Here is a tiny trained network, its code and every weight. The questions are about switching its units off for an input and a class, where a switched-off unit gives its printed mean instead of its output.

import numpy as np


def w(rows, s, z=0):
    codes = np.array(rows[::2]) - 128.0
    scale = np.full(codes.shape[1], s)
    scale[-1] = z or s
    return codes * scale


def f(y):
    return y / 2 * (1 + np.tanh(0.7978845608 * (y + 0.044715 * y**3)))


def log_softmax(a):
    a = a - a.max(-1, keepdims=True)
    return a - np.log(np.exp(a).sum(-1, keepdims=True))


def net(x, mask):
    res = np.array(x, float).reshape(1, 8) / 4 @ E
    y = f(res @ A[0][:, :-1].T + A[0][:, -1])
    res = res + np.where(mask, y, B[0][:, -1]) @ B[0][:, :-1]
    return log_softmax(res[-1] @ U[:, :-1].T + U[:, -1])


A, B = {}, {}
E = w([
[43,77,51,148],'x0',
[184,241,86,130],'x1',
[103,199,2,199],'x2',
[154,120,56,162],'x3',
[111,165,145,35],'x4',
[28,140,140,125],'x5',
[162,133,152,64],'x6',
[138,153,84,132],'x7',
],0.0096)
A[0] = w([
[140,102,155,96,251],'N1',
[137,81,126,122,127],'N2',
[82,82,133,131,182],'N3',
[171,133,166,107,129],'N4',
[92,156,131,101,133],'N5',
[254,121,172,127,182],'N6',
[114,78,154,157,152],'N7',
[132,152,190,142,125],'N8',
[103,24,171,118,164],'N9',
[147,41,169,163,186],'N10',
[116,165,181,76,185],'N11',
[44,143,172,94,177],'N12',
[77,206,31,189,253],'N13',
],0.016,0.0072)
B[0] = w([
[103,110,216,118,195],'N1',
[88,192,132,184,146],'N2',
[66,91,89,115,171],'N3',
[173,171,192,124,178],'N4',
[102,69,98,65,146],'N5',
[172,244,141,173,236],'N6',
[84,154,116,162,166],'N7',
[136,139,133,120,169],'N8',
[50,144,155,172,211],'N9',
[93,177,135,216,199],'N10',
[159,99,156,91,198],'N11',
[125,77,123,58,189],'N12',
[158,117,46,136,254],'N13',
],0.011,0.02)
U = w([
[171,179,183,169,116],'0',
[38,137,133,189,37],'1',
[99,88,120,90,103],'2',
[142,149,8,191,252],'3',
],0.012,0.0023)

Each question gives the input, the list of numbers given to net, and the class t.
The units are the neurons (one row each of A and B). Each row of codes is followed by its name. A weight is (code - 128) times the scale printed after its matrix; where a second scale follows, it is the last column's (A, B and U).
mask holds one flag per neuron, in row order. A switched-off neuron (its flag False) gives its mean, the last column of its row in B, instead of its output. The means were averaged over made-up inputs and are rounded, as every weight is.
A unit's drop is (log p(t) with every unit on - log p(t) with that unit switched off) / (log p(t) with every unit on - log p(t) with every unit switched off).
The circuit of an input: a set's keep is (log p(t) with only the set's units on - log p(t) with every unit switched off) / (log p(t) with every unit on - log p(t) with every unit switched off). Starting from the 12 units with the biggest drops (on a tie, the unit counted first), units are removed one at a time, each time the one whose removal leaves the highest keep (on an exact tie, the one counted first), for as long as the keep stays at least 0.8.
circuit, biggest first: the units of the circuit, biggest drop first
most important unit: the unit with the biggest drop
top k neurons: the k neurons with the biggest drops, biggest first
drop when u is switched off: that unit's drop, to one decimal
input [7,8,-2,-6,5,4,-8,2], class 3: most important unit	N13
input [-4,-6,1,5,6,4,1,-5], class 2: circuit, biggest first	[N6 N12]
input [7,5,-8,4,8,-3,-4,0], class 2: top 2 neurons	[N6 N10]
input [-5,-6,-5,4,-5,-1,2,-4], class 1: top 2 neurons	[N9 N10]
input [3,-1,0,-3,-4,-1,-6,1], class 3: top 3 neurons	[N1 N13 N4]
input [3,-5,5,7,4,8,8,-2], class 3: top 4 neurons	[N13 N1 N11 N4]
input [-3,5,3,3,5,3,0,-7], class 3: top 2 neurons	[N1 N13]
input [5,0,-8,-6,0,-2,8,0], class 1: top 3 neurons	[N9 N3 N10]
input [1,-3,-2,3,8,0,4,-1], class 2: drop when N6 is switched off	0.1
input [4,-4,4,5,0,8,8,-4], class 2: drop when N11 is switched off	-0.2
input [3,6,-4,-1,-3,8,-2,6], class 3: drop when N13 is switched off	0.2
input [-3,-6,3,-7,5,3,8,6], class 2: drop when N11 is switched off	0.0
